Here is a tiny trained network, its code and every weight. The questions are about switching its units off for an input and a target symbol, where a switched-off unit gives its printed mean instead of its output.

import numpy as np


def w(rows, s, z=0):
    codes = np.array(rows[::2]) - 128.0
    scale = np.full(codes.shape[1], s)
    scale[-1] = z or s
    return codes * scale


def norm(h):
    return h / np.sqrt((h * h).mean(-1, keepdims=True) + 1e-5)


def f(y):
    return np.maximum(y, 0)


def softmax(a):
    e = np.exp(a - a.max(-1, keepdims=True))
    return e / e.sum(-1, keepdims=True)


def log_softmax(a):
    a = a - a.max(-1, keepdims=True)
    return a - np.log(np.exp(a).sum(-1, keepdims=True))


def net(x, mask):
    ids = ['αζλμξπστφψω'.index(c) for c in x.split()]
    T = len(ids)
    res = E[ids] + P[:T]
    u = 0
    for l in range(3):
        q, k, v = (norm(res) @ M[l].T for M in (Q, K, V))
        z = softmax(np.where(np.tri(T) > 0, q @ k.T / 2**0.5, -1e9)) @ v
        res = res + np.where(mask[u], z, O[l][:, -1]) @ O[l][:, :-1]
        u += 1
        y = f(norm(res) @ A[l][:, :-1].T + A[l][:, -1])
        res = res + np.where(mask[u : u + 4], y, B[l][:, -1]) @ B[l][:, :-1]
        u += 4
    return log_softmax(norm(res)[-1] @ U[:, :-1].T + U[:, -1])


Q, K, V, O, A, B = {}, {}, {}, {}, {}, {}
E = w([
[148,186,118,131,108,107,132,78,46,192],'α',
[168,74,117,147,108,157,120,222,79,128],'ζ',
[83,95,179,155,128,14,122,165,183,191],'λ',
[125,54,147,151,115,148,96,57,203,73],'μ',
[113,153,65,166,25,177,51,108,147,138],'ξ',
[95,43,84,141,132,164,154,146,86,172],'π',
[83,136,176,241,133,85,173,145,137,129],'σ',
[73,217,183,124,72,178,117,160,149,136],'τ',
[210,90,118,173,68,174,121,211,82,134],'φ',
[175,154,93,132,165,167,184,179,194,177],'ψ',
[152,89,252,137,179,88,195,144,93,201],'ω',
],0.024)
P = w([
[131,124,127,195,128,39,109,220,166,9],'0',
[130,160,144,87,89,23,47,185,163,106],'1',
[104,119,149,115,98,100,67,179,167,86],'2',
[125,137,135,176,111,114,126,165,124,128],'3',
[106,130,140,189,138,144,135,126,128,123],'4',
[108,136,153,203,151,175,133,98,111,143],'5',
[98,148,146,197,179,193,134,91,116,156],'6',
[124,162,155,200,190,219,146,60,100,192],'7',
[103,173,144,202,200,235,156,50,107,203],'8',
[85,166,129,195,200,217,129,36,122,235],'9',
[94,144,129,207,234,254,145,75,97,240],'10',
],0.0072)
Q[0] = w([
[155,104,50,6,112,180,112,109,77,40],'L0H0',
[196,122,50,124,140,125,164,67,131,139],'L0H0',
],0.015)
K[0] = w([
[180,76,187,170,106,23,129,177,130,12],'L0H0',
[215,110,157,85,143,97,110,98,114,109],'L0H0',
],0.011)
V[0] = w([
[194,75,137,93,165,127,180,110,106,124],'L0H0',
[74,4,1,190,123,86,120,96,113,202],'L0H0',
],0.0099)
O[0] = w([
[147,126,201,94,157,120,122,169,127,3,2],'L0H0',
[191,123,196,139,53,119,128,139,145,134,135],'L0H0',
],0.019,0.0075)
A[0] = w([
[220,164,74,97,88,135,87,118,57,128,116],'L0N0',
[148,69,109,204,161,94,228,122,120,177,61],'L0N1',
[121,139,141,255,139,88,159,105,173,105,62],'L0N2',
[136,53,16,94,60,48,168,36,180,71,3],'L0N3',
],0.0065,0.0046)
B[0] = w([
[195,13,16,90,151,31,143,79,48,116,177],'L0N0',
[253,166,70,38,59,123,90,178,129,58,254],'L0N1',
[195,144,66,176,153,82,137,2,128,234,217],'L0N2',
[4,208,209,152,193,149,89,79,188,168,156],'L0N3',
],0.0074,0.0042)
Q[1] = w([
[75,194,127,47,134,107,102,172,162,7],'L1H0',
[140,151,150,188,217,15,255,144,153,213],'L1H0',
],0.0068)
K[1] = w([
[86,49,102,147,145,16,119,194,168,86],'L1H0',
[130,240,139,2,68,181,118,103,120,157],'L1H0',
],0.0074)
V[1] = w([
[110,111,173,134,146,78,54,100,2,161],'L1H0',
[83,175,108,97,58,157,103,229,74,124],'L1H0',
],0.0092)
O[1] = w([
[55,11,157,201,99,43,252,47,83,101,139],'L1H0',
[150,173,219,184,179,136,90,116,138,181,3],'L1H0',
],0.014,0.002)
A[1] = w([
[81,157,40,208,89,162,130,147,80,149,227],'L1N0',
[158,77,103,175,110,210,86,93,142,136,156],'L1N1',
[158,164,103,126,237,87,143,163,181,154,22],'L1N2',
[112,131,117,105,120,181,114,74,9,147,255],'L1N3',
],0.011,0.0035)
B[1] = w([
[85,144,178,56,173,164,182,112,157,93,248],'L1N0',
[183,130,125,133,103,236,152,118,91,97,204],'L1N1',
[155,231,98,91,166,147,92,195,195,104,161],'L1N2',
[63,84,78,246,108,131,124,107,201,70,184],'L1N3',
],0.013)
Q[2] = w([
[154,160,53,219,129,11,244,73,181,253],'L2H0',
[146,157,152,125,182,143,230,74,97,132],'L2H0',
],0.0065)
K[2] = w([
[3,144,127,167,44,146,97,158,96,143],'L2H0',
[72,129,119,119,205,190,209,88,57,157],'L2H0',
],0.0074)
V[2] = w([
[85,140,100,179,56,166,7,68,44,71],'L2H0',
[86,2,106,130,119,85,36,225,175,194],'L2H0',
],0.0069)
O[2] = w([
[23,109,146,132,90,113,135,213,3,167,7],'L2H0',
[171,50,61,210,128,201,83,82,191,104,133],'L2H0',
],0.017,0.0013)
A[2] = w([
[165,174,148,110,150,198,44,173,174,57,154],'L2N0',
[121,148,191,160,68,144,122,162,78,2,142],'L2N1',
[42,77,161,162,56,107,175,63,100,167,66],'L2N2',
[166,167,117,166,115,90,131,101,192,232,1],'L2N3',
],0.0087,0.0028)
B[2] = w([
[131,187,98,179,192,97,158,237,105,103,220],'L2N0',
[62,136,156,93,152,160,80,8,136,130,205],'L2N1',
[181,181,67,161,155,77,118,172,45,101,253],'L2N2',
[167,125,70,53,170,162,72,122,23,129,229],'L2N3',
],0.012,0.006)
U = w([
[103,154,106,191,100,36,131,129,91,72,137],'α',
[88,120,179,202,155,153,54,149,120,126,92],'ζ',
[163,92,57,198,73,175,115,113,191,147,62],'λ',
[87,99,102,37,71,157,73,154,99,82,157],'μ',
[136,191,102,154,59,161,114,145,72,251,14],'ξ',
[74,155,254,166,44,122,100,162,192,171,254],'π',
[143,170,130,60,75,116,211,106,169,143,69],'σ',
[12,119,165,161,168,175,135,121,176,229,205],'τ',
[90,131,193,147,175,172,41,102,61,131,128],'φ',
[152,226,109,149,138,123,79,193,139,75,128],'ψ',
[111,69,184,88,197,110,116,106,154,74,117],'ω',
],0.0085,0.0047)

Each question gives the input, a string of symbols that net reads in full, and the target symbol t.
The units are the heads (2 rows each of Q, K, V and O) and the neurons (one row each of A and B). Each row of codes is followed by its name. A weight is (code - 128) times the scale printed after its matrix; where a second scale follows, it is the last column's (O, A, B and U).
mask holds one flag per unit, layer by layer, with each layer's heads first. A switched-off unit (its flag False) gives its mean, the last column of its rows in O or B, instead of its output. The means were averaged over made-up inputs and are rounded, as every weight is.
A unit's drop is (log p(t) with every unit on - log p(t) with that unit switched off) / (log p(t) with every unit on - log p(t) with every unit switched off).
The circuit of an input: a set's keep is (log p(t) with only the set's units on - log p(t) with every unit switched off) / (log p(t) with every unit on - log p(t) with every unit switched off). Starting from the 12 units with the biggest drops (on a tie, the unit counted first), units are removed one at a time, each time the one whose removal leaves the highest keep (on an exact tie, the one counted first), for as long as the keep stays at least 0.8.
units of the circuit, in order: the units of the circuit, biggest drop first
unit that matters most: the unit with the biggest drop
k most important neurons: the k neurons with the biggest drops, biggest first
k most important neurons of layer l: the k neurons of layer l with the biggest drops, biggest first
input λ τ μ μ ξ, target μ: units of the circuit, in order -> [L1N0; L1H0]
input λ ζ α λ σ ξ λ ω, target ξ: units of the circuit, in order -> [L0H0; L2N3]
input μ μ ξ λ τ τ λ ζ, target τ: units of the circuit, in order -> [L1N0; L0H0]
input μ μ μ ω π, target μ: units of the circuit, in order -> [L1H0; L0H0]
input φ τ α τ ξ, target τ: units of the circuit, in order -> [L1N0; L0H0]
input τ λ τ λ μ, target τ: units of the circuit, in order -> [L0H0; L0N3]
input σ ψ μ μ, target ψ: units of the circuit, in order -> [L2N0; L0H0]
input λ λ λ λ σ π, target λ: most important neuron of layer 1 -> [L1N3]
input π α λ μ λ λ λ ψ μ λ, target ψ: 3 most important neurons -> [L0N0; L0N1; L1N2]
input ξ ψ ψ ψ μ, target ψ: units of the circuit, in order -> [L1H0; L2N0]
input λ τ φ τ τ λ λ α λ, target α: units of the circuit, in order -> [L0H0; L1H0; L2N2]
input λ λ σ τ τ φ, target τ: units of the circuit, in order -> [L0H0; L1N0]
input λ λ α ζ λ, target α: units of the circuit, in order -> [L1H0; L2N2]
input μ σ τ φ μ, target τ: 3 most important neurons -> [L0N3; L2N3; L1N0]
input μ π λ ξ φ τ λ μ μ ζ, target μ: 2 most important neurons of layer 1 -> [L1N0; L1N1]
input α λ μ ξ α φ σ σ, target α: units of the circuit, in order -> [L1H0; L2N2]
input μ σ μ, target μ: units of the circuit, in order -> [L1H0; L2H0]
input ζ τ φ φ, target τ: units of the circuit, in order -> [L0H0; L1N0; L1H0]
input μ μ μ σ μ ξ τ τ λ α σ, target α: units of the circuit, in order -> [L0H0; L1H0; L2N2]
input μ λ λ μ λ μ λ α σ ψ ψ, target ψ: unit that matters most -> L0N0
input λ α λ σ π τ ξ ξ σ μ, target ξ: most important neuron of layer 2 -> [L2N2]
input μ λ ξ λ, target ξ: 2 most important neurons -> [L1N3; L2N3]
input σ λ π α μ ω, target α: 2 most important neurons -> [L2N2; L1N0]
input φ λ λ λ σ, target σ: 2 most important neurons of layer 1 -> [L1N0; L1N3]
input σ ξ ξ, target σ: 2 most important neurons of layer 1 -> [L1N0; L1N1]
input λ μ φ λ λ λ λ λ, target λ: 2 most important neurons of layer 1 -> [L1N0; L1N1]
input μ φ λ φ μ μ λ λ α, target α: most important neuron -> [L2N2]
input μ λ λ τ λ π λ τ σ ζ, target τ: 2 most important neurons of layer 2 -> [L2N3; L2N2]
input π τ α σ λ τ μ λ ψ λ ζ, target ψ: 2 most important neurons of layer 0 -> [L0N0; L0N1]
